Below is a small trained network, with its code and all its weights. Each question gives an input and a class and asks what happens when units are switched off, that is, made to give their printed mean instead of their output.

import numpy as np


def w(rows, s, z=0):
    codes = np.array(rows[::2]) - 128.0
    scale = np.full(codes.shape[1], s)
    scale[-1] = z or s
    return codes * scale


def f(y):
    return y / 2 * (1 + np.tanh(0.7978845608 * (y + 0.044715 * y**3)))


def log_softmax(a):
    a = a - a.max(-1, keepdims=True)
    return a - np.log(np.exp(a).sum(-1, keepdims=True))


def net(x, mask):
    res = np.array(x, float).reshape(1, 7) / 4 @ E
    y = f(res @ A[0][:, :-1].T + A[0][:, -1])
    res = res + np.where(mask, y, B[0][:, -1]) @ B[0][:, :-1]
    return log_softmax(res[-1] @ U[:, :-1].T + U[:, -1])


A, B = {}, {}
E = w([
[127,125,128,128,139,119],'x0',
[146,162,160,106,72,163],'x1',
[79,89,192,179,111,171],'x2',
[106,106,175,56,179,2],'x3',
[129,133,132,130,134,130],'x4',
[38,185,80,136,106,128],'x5',
[144,156,136,178,78,65],'x6',
],0.0094)
A[0] = w([
[160,151,63,184,153,174,49],'neuron 1',
[2,149,76,154,164,109,168],'neuron 2',
[202,142,35,141,168,91,67],'neuron 3',
[98,85,104,90,196,179,91],'neuron 4',
[153,146,134,245,89,30,102],'neuron 5',
[142,112,75,240,156,180,57],'neuron 6',
[193,34,153,133,112,109,87],'neuron 7',
[79,54,146,221,160,132,132],'neuron 8',
[201,46,122,174,187,128,72],'neuron 9',
[81,95,158,141,171,71,104],'neuron 10',
[105,143,137,74,196,184,4],'neuron 11',
[131,31,8,218,203,85,133],'neuron 12',
[74,71,189,207,152,127,24],'neuron 13',
[91,177,239,121,116,162,21],'neuron 14',
],0.0097,0.0028)
B[0] = w([
[122,103,157,91,117,62,196],'neuron 1',
[190,123,63,189,83,126,252],'neuron 2',
[32,180,109,88,153,134,187],'neuron 3',
[93,55,175,145,126,176,190],'neuron 4',
[93,4,133,123,187,222,255],'neuron 5',
[146,76,164,120,124,29,234],'neuron 6',
[130,144,85,182,77,118,207],'neuron 7',
[106,203,136,79,122,152,230],'neuron 8',
[141,131,37,191,104,115,210],'neuron 9',
[162,92,161,119,96,63,226],'neuron 10',
[121,38,100,150,185,155,160],'neuron 11',
[206,170,191,77,105,199,240],'neuron 12',
[65,193,101,72,144,119,212],'neuron 13',
[174,150,80,87,183,121,178],'neuron 14',
],0.017,0.0057)
U = w([
[139,107,99,121,84,178,254],'0',
[88,30,125,170,177,235,84],'1',
[220,161,138,116,131,194,236],'2',
[165,73,162,100,121,19,8],'3',
[155,152,10,253,80,173,8],'4',
[73,221,71,39,169,184,52],'5',
[145,141,145,188,139,181,208],'6',
],0.0064,0.0068)

Each question gives the input, the list of numbers given to net, and the class t.
The units are the neurons (one row each of A and B). Each row of codes is followed by its name. A weight is (code - 128) times the scale printed after its matrix; where a second scale follows, it is the last column's (A, B and U).
mask holds one flag per neuron, in row order. A switched-off neuron (its flag False) gives its mean, the last column of its row in B, instead of its output. The means were averaged over made-up inputs and are rounded, as every weight is.
A unit's drop is (log p(t) with every unit on - log p(t) with that unit switched off) / (log p(t) with every unit on - log p(t) with every unit switched off).
The circuit of an input: a set's keep is (log p(t) with only the set's units on - log p(t) with every unit switched off) / (log p(t) with every unit on - log p(t) with every unit switched off). Starting from the 12 units with the biggest drops (on a tie, the unit counted first), units are removed one at a time, each time the one whose removal leaves the highest keep (on an exact tie, the one counted first), for as long as the keep stays at least 0.8.
units of the circuit, in order: the units of the circuit, biggest drop first
most important unit: the unit with the biggest drop
k most important neurons: the k neurons with the biggest drops, biggest first
drop when u is switched off: that unit's drop, to one decimal
input [-3,7,-3,-4,4,-5,-7], class 1: most important unit	neuron 11
input [-1,1,8,-4,4,-4,-3], class 5: units of the circuit, in order	neuron 13; neuron 8
input [0,5,-4,0,-5,-6,6], class 1: units of the circuit, in order	neuron 5; neuron 12
input [-2,3,-4,2,-5,-8,7], class 4: units of the circuit, in order	neuron 7; neuron 9
input [-6,6,-5,-7,1,-8,-7], class 4: 2 most important neurons	neuron 9; neuron 5
input [-5,-2,-2,2,0,7,-5], class 4: 2 most important neurons	neuron 2; neuron 5
input [-2,-5,-7,6,7,-7,-3], class 4: 2 most important neurons	neuron 9; neuron 7
input [6,6,7,-3,4,3,6], class 5: units of the circuit, in order	neuron 14; neuron 13; neuron 2
input [2,7,7,-1,7,8,5], class 4: 4 most important neurons	neuron 2; neuron 12; neuron 1; neuron 3
input [-3,-1,2,6,4,-2,-7], class 1: 3 most important neurons	neuron 4; neuron 11; neuron 6
input [4,2,0,-8,3,3,6], class 3: units of the circuit, in order	neuron 6; neuron 1
input [-4,-6,-4,5,5,8,-7], class 4: 2 most important neurons	neuron 2; neuron 5
input [-2,4,2,2,-1,3,-6], class 1: 4 most important neurons	neuron 11; neuron 12; neuron 4; neuron 8
input [0,-5,7,1,-2,1,2], class 5: units of the circuit, in order	neuron 13
input [-3,1,-2,-5,-5,2,4], class 3: units of the circuit, in order	neuron 6; neuron 1; neuron 12
input [-3,-3,-3,2,4,-2,-7], class 1: 2 most important neurons	neuron 4; neuron 11
input [0,-1,4,-2,-7,-7,7], class 1: 2 most important neurons	neuron 5; neuron 2
input [-4,-2,-7,-2,3,-8,-7], class 4: 3 most important neurons	neuron 9; neuron 5; neuron 7
input [0,3,7,-2,-3,7,-1], class 4: 2 most important neurons	neuron 2; neuron 12
input [1,-3,-8,-3,8,2,0], class 5: most important neuron	neuron 3
input [6,-8,-6,6,-1,-3,7], class 2: 3 most important neurons	neuron 12; neuron 10; neuron 4
input [4,-8,-2,6,8,6,6], class 2: 2 most important neurons	neuron 12; neuron 2
input [-6,-4,-1,-8,3,5,3], class 3: 2 most important neurons	neuron 6; neuron 1
input [5,-3,-1,-4,2,4,7], class 1: drop when neuron 5 is switched off	1.2
input [-3,-3,-8,-7,-4,-6,8], class 1: drop when neuron 2 is switched off	0.1
input [-2,0,8,-8,-8,4,-1], class 3: drop when neuron 6 is switched off	0.9
input [-5,-5,-8,1,5,3,-1], class 5: most important unit	neuron 3
input [-6,1,8,7,2,7,2], class 5: drop when neuron 11 is switched off	0.1
